Here is a tiny trained network, its code and every weight. The questions are about switching its units off for an input and a target symbol, where a switched-off unit gives its printed mean instead of its output.

import numpy as np


def w(rows, s, z=0):
    codes = np.array(rows[::2]) - 128.0
    scale = np.full(codes.shape[1], s)
    scale[-1] = z or s
    return codes * scale


def f(y):
    return np.maximum(y, 0)


def softmax(a):
    e = np.exp(a - a.max(-1, keepdims=True))
    return e / e.sum(-1, keepdims=True)


def log_softmax(a):
    a = a - a.max(-1, keepdims=True)
    return a - np.log(np.exp(a).sum(-1, keepdims=True))


def net(x, mask):
    ids = ['ΓΔΛΠΨαβηθμξτω'.index(c) for c in x.split()]
    T = len(ids)
    res = E[ids] + P[:T]
    u = 0
    for l in range(3):
        r = res
        for j in range(2):
            rows = slice(4 * j, 4 * j + 4)
            q, k, v = (r @ M[l][rows].T for M in (Q, K, V))
            z = softmax(np.where(np.tri(T) > 0, q @ k.T / 4**0.5, -1e9)) @ v
            o = O[l][rows]
            res = res + np.where(mask[u + j], z, o[:, -1]) @ o[:, :-1]
        u += 2
        y = f(res @ A[l][:, :-1].T + A[l][:, -1])
        res = res + np.where(mask[u : u + 4], y, B[l][:, -1]) @ B[l][:, :-1]
        u += 4
    return log_softmax(res[-1] @ U[:, :-1].T + U[:, -1])


Q, K, V, O, A, B = {}, {}, {}, {}, {}, {}
E = w([
[155,108,113,128],'Γ',
[237,123,103,127],'Δ',
[2,128,169,77],'Λ',
[97,106,186,47],'Π',
[174,136,141,112],'Ψ',
[119,102,121,147],'α',
[177,80,115,107],'β',
[170,46,43,178],'η',
[150,118,95,140],'θ',
[195,180,230,131],'μ',
[40,205,151,165],'ξ',
[46,85,101,59],'τ',
[190,72,152,164],'ω',
],0.0077)
P = w([
[171,120,123,145],'0',
[79,21,212,221],'1',
[152,229,89,194],'2',
[170,157,91,51],'3',
[55,63,205,237],'4',
[105,213,122,172],'5',
[157,160,112,20],'6',
[53,99,219,232],'7',
[73,211,131,166],'8',
[153,157,123,2],'9',
[89,120,236,226],'10',
[36,211,140,160],'11',
[154,139,116,14],'12',
],0.0057)
Q[0] = w([
[196,223,76,155],'0.h1',
[35,220,187,218],'0.h1',
[146,217,55,177],'0.h1',
[165,226,190,206],'0.h1',
[73,56,177,254],'0.h2',
[70,42,194,234],'0.h2',
[174,125,59,55],'0.h2',
[148,111,156,43],'0.h2',
],0.007)
K[0] = w([
[42,139,198,202],'0.h1',
[83,234,185,23],'0.h1',
[30,135,165,151],'0.h1',
[39,212,220,112],'0.h1',
[182,41,2,111],'0.h2',
[199,34,29,97],'0.h2',
[110,193,179,172],'0.h2',
[147,167,212,123],'0.h2',
],0.0072)
V[0] = w([
[123,16,2,113],'0.h1',
[56,159,97,185],'0.h1',
[146,16,63,191],'0.h1',
[94,251,215,92],'0.h1',
[143,231,254,68],'0.h2',
[47,123,55,183],'0.h2',
[170,238,232,85],'0.h2',
[152,68,194,80],'0.h2',
],0.0053)
O[0] = w([
[154,60,3,86,3],'0.h1',
[147,131,89,252,84],'0.h1',
[62,33,51,114,203],'0.h1',
[197,212,226,186,88],'0.h1',
[130,191,231,7,146],'0.h2',
[32,163,43,218,12],'0.h2',
[182,218,212,7,206],'0.h2',
[159,11,228,66,148],'0.h2',
],0.004,0.00052)
A[0] = w([
[128,188,194,193,146],'0.n1',
[52,29,147,75,204],'0.n2',
[40,196,144,75,190],'0.n3',
[202,195,101,2,254],'0.n4',
],0.0063,0.0035)
B[0] = w([
[224,63,159,157,187],'0.n1',
[30,57,174,78,190],'0.n2',
[92,253,165,111,191],'0.n3',
[218,154,125,21,255],'0.n4',
],0.0057,0.0049)
Q[1] = w([
[161,105,255,249],'1.h1',
[182,104,31,30],'1.h1',
[77,152,206,191],'1.h1',
[101,145,30,4],'1.h1',
[158,50,171,98],'1.h2',
[132,194,225,168],'1.h2',
[106,208,155,168],'1.h2',
[162,41,152,86],'1.h2',
],0.006)
K[1] = w([
[242,2,58,175],'1.h1',
[100,216,234,151],'1.h1',
[147,79,54,98],'1.h1',
[22,226,231,59],'1.h1',
[133,46,206,161],'1.h2',
[84,154,141,52],'1.h2',
[104,208,109,53],'1.h2',
[130,34,217,222],'1.h2',
],0.0062)
V[1] = w([
[68,216,117,150],'1.h1',
[230,116,32,194],'1.h1',
[239,36,142,138],'1.h1',
[2,173,190,73],'1.h1',
[98,81,130,121],'1.h2',
[143,232,40,110],'1.h2',
[116,226,49,102],'1.h2',
[147,129,188,167],'1.h2',
],0.0052)
O[1] = w([
[58,217,114,158,11],'1.h1',
[255,125,127,193,45],'1.h1',
[239,44,122,94,247],'1.h1',
[2,156,138,99,137],'1.h1',
[120,85,155,120,146],'1.h2',
[173,210,100,230,15],'1.h2',
[195,199,119,220,14],'1.h2',
[111,140,107,65,146],'1.h2',
],0.0055,0.0014)
A[1] = w([
[119,254,48,157,199],'1.n1',
[224,98,177,148,192],'1.n2',
[124,130,152,144,3],'1.n3',
[100,203,155,63,109],'1.n4',
],0.0055,0.0057)
B[1] = w([
[142,253,33,142,193],'1.n1',
[177,101,187,213,254],'1.n2',
[81,87,147,156,128],'1.n3',
[72,225,110,40,198],'1.n4',
],0.0051,0.006)
Q[2] = w([
[197,85,236,213],'2.h1',
[146,135,2,148],'2.h1',
[213,154,16,41],'2.h1',
[236,141,14,153],'2.h1',
[38,123,216,109],'2.h2',
[28,146,216,116],'2.h2',
[195,157,37,159],'2.h2',
[186,12,62,87],'2.h2',
],0.0052)
K[2] = w([
[141,118,255,168],'2.h1',
[224,117,68,66],'2.h1',
[207,18,78,54],'2.h1',
[235,80,164,58],'2.h1',
[193,93,137,233],'2.h2',
[167,99,158,245],'2.h2',
[52,208,74,19],'2.h2',
[152,26,117,33],'2.h2',
],0.0053)
V[2] = w([
[114,115,237,134],'2.h1',
[152,66,101,38],'2.h1',
[97,145,200,213],'2.h1',
[207,130,27,85],'2.h1',
[85,55,95,73],'2.h2',
[115,104,233,176],'2.h2',
[169,140,86,173],'2.h2',
[90,33,142,3],'2.h2',
],0.0048)
O[2] = w([
[72,116,219,180,199],'2.h1',
[210,217,127,165,251],'2.h1',
[31,87,221,65,63],'2.h1',
[255,120,22,119,170],'2.h1',
[27,170,103,86,130],'2.h2',
[67,77,200,221,155],'2.h2',
[176,118,63,140,109],'2.h2',
[3,188,141,79,230],'2.h2',
],0.0044,0.0027)
A[2] = w([
[94,219,14,175,165],'2.n1',
[29,185,173,188,253],'2.n2',
[120,151,2,59,211],'2.n3',
[137,30,224,221,245],'2.n4',
],0.0054,0.0045)
B[2] = w([
[102,225,36,167,194],'2.n1',
[194,145,102,253,217],'2.n2',
[38,77,64,92,227],'2.n3',
[33,104,172,218,254],'2.n4',
],0.0063,0.0071)
U = w([
[23,7,151,187,99],'Γ',
[136,83,104,80,151],'Δ',
[99,50,33,119,110],'Λ',
[90,138,179,38,99],'Π',
[211,189,221,39,118],'Ψ',
[107,103,134,176,140],'α',
[131,96,131,90,170],'β',
[129,102,70,177,37],'η',
[172,207,35,171,121],'θ',
[194,136,212,124,166],'μ',
[254,172,108,209,46],'ξ',
[39,189,78,173,47],'τ',
[120,67,123,200,252],'ω',
],0.0058,0.0043)

Each question gives the input, a string of symbols that net reads in full, and the target symbol t.
The units are the heads (4 rows each of Q, K, V and O) and the neurons (one row each of A and B). Each row of codes is followed by its name. A weight is (code - 128) times the scale printed after its matrix; where a second scale follows, it is the last column's (O, A, B and U).
mask holds one flag per unit, layer by layer, with each layer's heads first. A switched-off unit (its flag False) gives its mean, the last column of its rows in O or B, instead of its output. The means were averaged over made-up inputs and are rounded, as every weight is.
A unit's drop is (log p(t) with every unit on - log p(t) with that unit switched off) / (log p(t) with every unit on - log p(t) with every unit switched off).
The circuit of an input: a set's keep is (log p(t) with only the set's units on - log p(t) with every unit switched off) / (log p(t) with every unit on - log p(t) with every unit switched off). Starting from the 12 units with the biggest drops (on a tie, the unit counted first), units are removed one at a time, each time the one whose removal leaves the highest keep (on an exact tie, the one counted first), for as long as the keep stays at least 0.8.
units of the circuit, in order: the units of the circuit, biggest drop first
most important unit: the unit with the biggest drop
k most important neurons: the k neurons with the biggest drops, biggest first
k most important neurons of layer l: the k neurons of layer l with the biggest drops, biggest first
heads that matter: for each layer, one digit per head in row order, 1 if its drop is at least 0.15 and else 0, layers parted by /
input Δ Δ Δ ξ μ Ψ, target ξ: most important unit -> 1.h2
input α Δ Δ Ψ θ α β ω, target Γ: heads that matter -> 00 / 00 / 00
input Ψ τ β μ ξ Δ θ Γ ξ, target ξ: heads that matter -> 10 / 01 / 00
input θ Δ θ η τ Ψ τ Ψ η ξ α, target Γ: units of the circuit, in order -> [2.n4; 0.n4; 1.n1; 2.h1]
input Λ Ψ Δ ω Δ Ψ ξ θ, target Γ: 3 most important neurons -> [2.n4; 0.n4; 1.n1]
input Δ Λ Γ ξ μ, target Γ: heads that matter -> 00 / 00 / 10
input Δ Ψ Π α ξ, target Γ: units of the circuit, in order -> [2.n4; 2.h1; 0.n4]
input ω Δ Δ Δ Δ Γ Δ Δ Δ Λ τ τ, target τ: heads that matter -> 00 / 10 / 00
input η Δ Δ θ θ ξ Ψ θ Γ, target θ: 2 most important neurons of layer 2 -> [2.n1; 2.n4]
input Λ θ Δ β Γ θ θ θ Γ α τ, target Γ: heads that matter -> 00 / 10 / 10
input ξ θ μ, target ξ: heads that matter -> 01 / 11 / 01
input α θ μ Δ τ, target Γ: 2 most important neurons of layer 0 -> [0.n2; 0.n4]
input α ξ μ Γ Ψ Δ ω ξ Λ Λ Δ Δ α, target τ: heads that matter -> 01 / 10 / 00
input Γ η η Δ, target Λ: most important unit -> 0.h1
input Λ Λ Δ Δ Δ Δ Ψ Λ μ ω β, target Γ: heads that matter -> 00 / 00 / 10
input ξ Δ α μ Λ, target Γ: 2 most important neurons -> [2.n4; 0.n4]
input Ψ η ξ Ψ, target θ: heads that matter -> 01 / 10 / 10
input Δ θ Λ θ α μ Λ θ Δ Δ Π Ψ τ, target Π: 2 most important neurons -> [0.n2; 0.n4]
input θ Δ θ ξ α Δ, target ξ: heads that matter -> 01 / 11 / 01
input θ Δ Ψ θ Π ξ ω Λ, target Γ: 3 most important neurons -> [0.n4; 2.n4; 0.n2]
input η θ θ Ψ β Γ η Γ ξ Π Δ Δ Λ, target τ: 3 most important neurons -> [0.n3; 1.n4; 2.n2]
input θ ξ μ Δ Ψ ξ Δ, target θ: most important unit -> 1.h1
input Δ Ψ Ψ θ Δ μ Δ θ η ξ, target θ: 3 most important neurons -> [0.n3; 1.n1; 2.n1]
input Δ α θ Δ Δ Γ Δ Δ α ξ η Λ Δ, target τ: heads that matter -> 00 / 10 / 00
input Δ μ Γ η, target Λ: 2 most important neurons -> [2.n3; 0.n4]
input μ Δ Λ Ψ Δ Δ Π, target Π: 3 most important neurons of layer 0 -> [0.n4; 0.n2; 0.n3]
